Below are the code and all the weights of a small trained network. Each question names an input and a target symbol and asks about switching units off, where a switched-off unit gives its printed mean instead of its output.

import numpy as np


def w(rows, s, z=0):
    codes = np.array(rows[::2]) - 128.0
    scale = np.full(codes.shape[1], s)
    scale[-1] = z or s
    return codes * scale


def norm(h):
    return h / np.sqrt((h * h).mean(-1, keepdims=True) + 1e-5)


def f(y):
    return np.maximum(y, 0)


def softmax(a):
    e = np.exp(a - a.max(-1, keepdims=True))
    return e / e.sum(-1, keepdims=True)


def log_softmax(a):
    a = a - a.max(-1, keepdims=True)
    return a - np.log(np.exp(a).sum(-1, keepdims=True))


def net(x, mask):
    ids = ['ΔΠΣΨαβγεζμξτφ'.index(c) for c in x.split()]
    T = len(ids)
    res = E[ids] + P[:T]
    r = norm(res)
    for j in range(3):
        rows = slice(4 * j, 4 * j + 4)
        q, k, v = (r @ M[0][rows].T for M in (Q, K, V))
        z = softmax(np.where(np.tri(T) > 0, q @ k.T / 4**0.5, -1e9)) @ v
        o = O[0][rows]
        res = res + np.where(mask[j], z, o[:, -1]) @ o[:, :-1]
    y = f(norm(res) @ A[0][:, :-1].T + A[0][:, -1])
    res = res + np.where(mask[3:11], y, B[0][:, -1]) @ B[0][:, :-1]
    return log_softmax(norm(res)[-1] @ U[:, :-1].T + U[:, -1])


Q, K, V, O, A, B = {}, {}, {}, {}, {}, {}
E = w([
[163,154,116,205,67,160,167],'Δ',
[83,103,13,112,123,178,174],'Π',
[23,101,102,175,84,162,91],'Σ',
[22,138,153,54,134,90,190],'Ψ',
[188,211,147,122,38,99,168],'α',
[142,64,146,168,8,128,114],'β',
[144,239,82,143,150,186,180],'γ',
[107,160,151,71,104,164,44],'ε',
[177,76,135,58,189,148,152],'ζ',
[87,106,184,178,3,126,193],'μ',
[91,147,173,90,113,161,35],'ξ',
[90,117,146,187,66,163,161],'τ',
[89,161,166,74,106,138,65],'φ',
],0.013)
P = w([
[230,175,63,195,213,3,51],'0',
[139,158,122,139,107,231,74],'1',
[131,138,128,128,124,221,104],'2',
[126,132,133,116,137,206,114],'3',
[122,121,140,112,149,204,126],'4',
[122,119,140,97,155,199,135],'5',
[120,112,143,98,160,194,137],'6',
[118,109,148,92,164,191,145],'7',
[116,109,145,87,172,185,146],'8',
[111,107,152,88,178,180,154],'9',
[115,104,153,87,183,177,150],'10',
[110,102,156,83,187,175,153],'11',
[108,100,163,82,187,173,159],'12',
[109,103,164,83,193,167,160],'13',
],0.0042)
Q[0] = w([
[177,80,80,89,118,50,167],'h1',
[123,43,144,164,172,121,79],'h1',
[156,135,199,219,133,91,197],'h1',
[83,101,83,200,170,165,211],'h1',
[78,76,72,151,94,116,238],'h2',
[65,192,249,56,95,203,130],'h2',
[138,177,57,138,115,165,172],'h2',
[84,210,135,241,31,94,168],'h2',
[128,197,187,156,72,135,57],'h3',
[171,91,141,121,43,120,190],'h3',
[152,212,95,210,166,165,166],'h3',
[153,161,170,44,119,123,38],'h3',
],0.014)
K[0] = w([
[173,52,183,76,125,144,182],'h1',
[147,64,101,161,131,182,95],'h1',
[106,179,164,176,44,118,154],'h1',
[51,136,136,190,138,201,187],'h1',
[88,120,142,84,110,174,228],'h2',
[82,249,84,123,184,61,111],'h2',
[96,155,92,97,72,201,126],'h2',
[99,232,199,184,64,151,163],'h2',
[147,199,135,179,77,76,62],'h3',
[175,90,232,84,97,153,137],'h3',
[173,196,108,149,133,231,158],'h3',
[170,117,92,118,193,12,118],'h3',
],0.014)
V[0] = w([
[114,180,51,133,167,138,131],'h1',
[139,156,151,140,135,149,150],'h1',
[124,172,137,159,127,75,152],'h1',
[186,80,121,142,70,110,85],'h1',
[101,166,126,156,128,98,90],'h2',
[72,174,176,178,138,79,138],'h2',
[158,78,94,128,132,117,106],'h2',
[161,147,246,150,188,154,116],'h2',
[92,68,92,235,182,156,124],'h3',
[185,178,122,144,138,178,161],'h3',
[175,144,166,185,112,84,89],'h3',
[84,129,120,138,124,61,194],'h3',
],0.013)
O[0] = w([
[157,173,79,151,119,213,88,191],'h1',
[135,81,145,145,164,118,66,175],'h1',
[80,101,154,125,135,198,80,103],'h1',
[73,132,103,84,174,105,199,67],'h1',
[72,170,224,141,92,158,124,143],'h2',
[83,220,154,125,84,166,91,132],'h2',
[201,125,156,142,132,96,229,23],'h2',
[138,187,147,74,146,60,27,121],'h2',
[99,2,212,176,217,62,125,118],'h3',
[97,96,98,186,178,215,65,255],'h3',
[182,137,102,166,86,63,131,118],'h3',
[83,163,56,123,157,74,143,94],'h3',
],0.008,0.0058)
A[0] = w([
[86,168,74,78,157,149,164,2],'n1',
[185,171,91,130,82,198,201,34],'n2',
[114,90,124,183,8,142,89,122],'n3',
[175,211,175,110,122,80,130,27],'n4',
[99,42,164,68,180,139,192,167],'n5',
[96,200,117,187,202,43,165,47],'n6',
[153,39,94,243,51,118,125,119],'n7',
[104,66,120,132,86,83,161,153],'n8',
],0.014,0.0028)
B[0] = w([
[61,128,122,133,176,126,143,149],'n1',
[132,94,135,173,120,58,84,171],'n2',
[187,126,107,140,137,103,205,255],'n3',
[97,66,118,123,170,169,145,158],'n4',
[105,116,67,90,87,113,43,197],'n5',
[190,199,138,145,136,132,172,140],'n6',
[146,176,154,134,103,133,254,212],'n7',
[95,111,139,154,174,180,62,190],'n8',
],0.019,0.01)
U = w([
[142,157,179,199,114,116,253,155],'Δ',
[56,11,17,170,81,168,182,2],'Π',
[48,71,185,171,63,89,52,147],'Σ',
[16,194,95,78,157,119,126,161],'Ψ',
[152,196,36,188,58,41,100,95],'α',
[142,41,153,151,255,96,136,106],'β',
[157,157,121,201,176,222,77,137],'γ',
[212,53,177,157,65,97,95,108],'ε',
[185,89,50,23,156,84,98,159],'ζ',
[156,191,81,89,241,85,154,108],'μ',
[144,85,193,30,124,195,149,123],'ξ',
[125,128,187,196,184,38,92,149],'τ',
[141,184,143,68,7,147,116,112],'φ',
],0.0091,0.0061)

Each question gives the input, a string of symbols that net reads in full, and the target symbol t.
The units are the heads (4 rows each of Q, K, V and O) and the neurons (one row each of A and B). Each row of codes is followed by its name. A weight is (code - 128) times the scale printed after its matrix; where a second scale follows, it is the last column's (O, A, B and U).
mask holds one flag per unit, heads first, then neurons. A switched-off unit (its flag False) gives its mean, the last column of its rows in O or B, instead of its output. The means were averaged over made-up inputs and are rounded, as every weight is.
A unit's drop is (log p(t) with every unit on - log p(t) with that unit switched off) / (log p(t) with every unit on - log p(t) with every unit switched off).
The circuit of an input: a set's keep is (log p(t) with only the set's units on - log p(t) with every unit switched off) / (log p(t) with every unit on - log p(t) with every unit switched off). Starting from all 11 units, units are removed one at a time, each time the one whose removal leaves the highest keep (on an exact tie, the one counted first), for as long as the keep stays at least 0.8.
circuit, biggest first: the units of the circuit, biggest drop first
k most important neurons: the k neurons with the biggest drops, biggest first
heads that matter: for each layer, one digit per head in row order, 1 if its drop is at least 0.15 and else 0, layers parted by /
input β Σ φ Σ γ γ ξ ε β Δ ξ Σ ε, target β: circuit, biggest first : n4, h3, h2
input γ γ ξ γ Δ τ γ τ ζ γ τ, target Σ: circuit, biggest first : h3, n5
input Π μ β α φ, target Π: 2 most important neurons : n5, n7
input τ β φ ξ α β ξ Σ φ ξ, target τ: circuit, biggest first : h3
input Δ β ξ μ Σ Ψ μ γ β ξ γ φ ξ β, target Σ: circuit, biggest first : h1, n8, n5
input β φ β μ β ξ α Ψ Σ μ β ζ μ, target Σ: circuit, biggest first : h1, n5
input β γ γ ξ γ ζ γ Σ β Σ α ξ, target β: circuit, biggest first : h3, n4, h2
input μ Σ Ψ γ Δ ξ Ψ μ φ, target μ: 2 most important neurons : n6, n4
input τ ξ Δ Σ ε, target τ: heads that matter : 001
input ξ γ Π γ Σ ξ τ ζ α ε, target ξ: circuit, biggest first : h2, n4, h3
input Δ μ φ, target Δ: heads that matter : 000
input ε ξ Ψ ξ γ ξ γ Δ α ξ γ μ φ, target ε: 3 most important neurons : n2, n7, n4
input μ γ α φ γ ε Π Σ Δ ε Ψ τ γ ε, target μ: heads that matter : 101
input α ξ ξ φ, target α: heads that matter : 001
input Δ φ γ Δ γ γ γ Σ Σ γ γ β ε, target Δ: heads that matter : 001
input φ γ ξ, target φ: most important neuron : n7
input Σ α Σ ζ ζ γ φ α τ γ γ ε β, target Δ: heads that matter : 000
input Σ ζ ξ Π ζ, target ζ: circuit, biggest first : h2, n5
input ξ β φ, target ξ: 3 most important neurons : n4, n7, n5
input Σ μ ξ φ β τ ξ Σ ζ γ Σ μ, target Π: heads that matter : 100
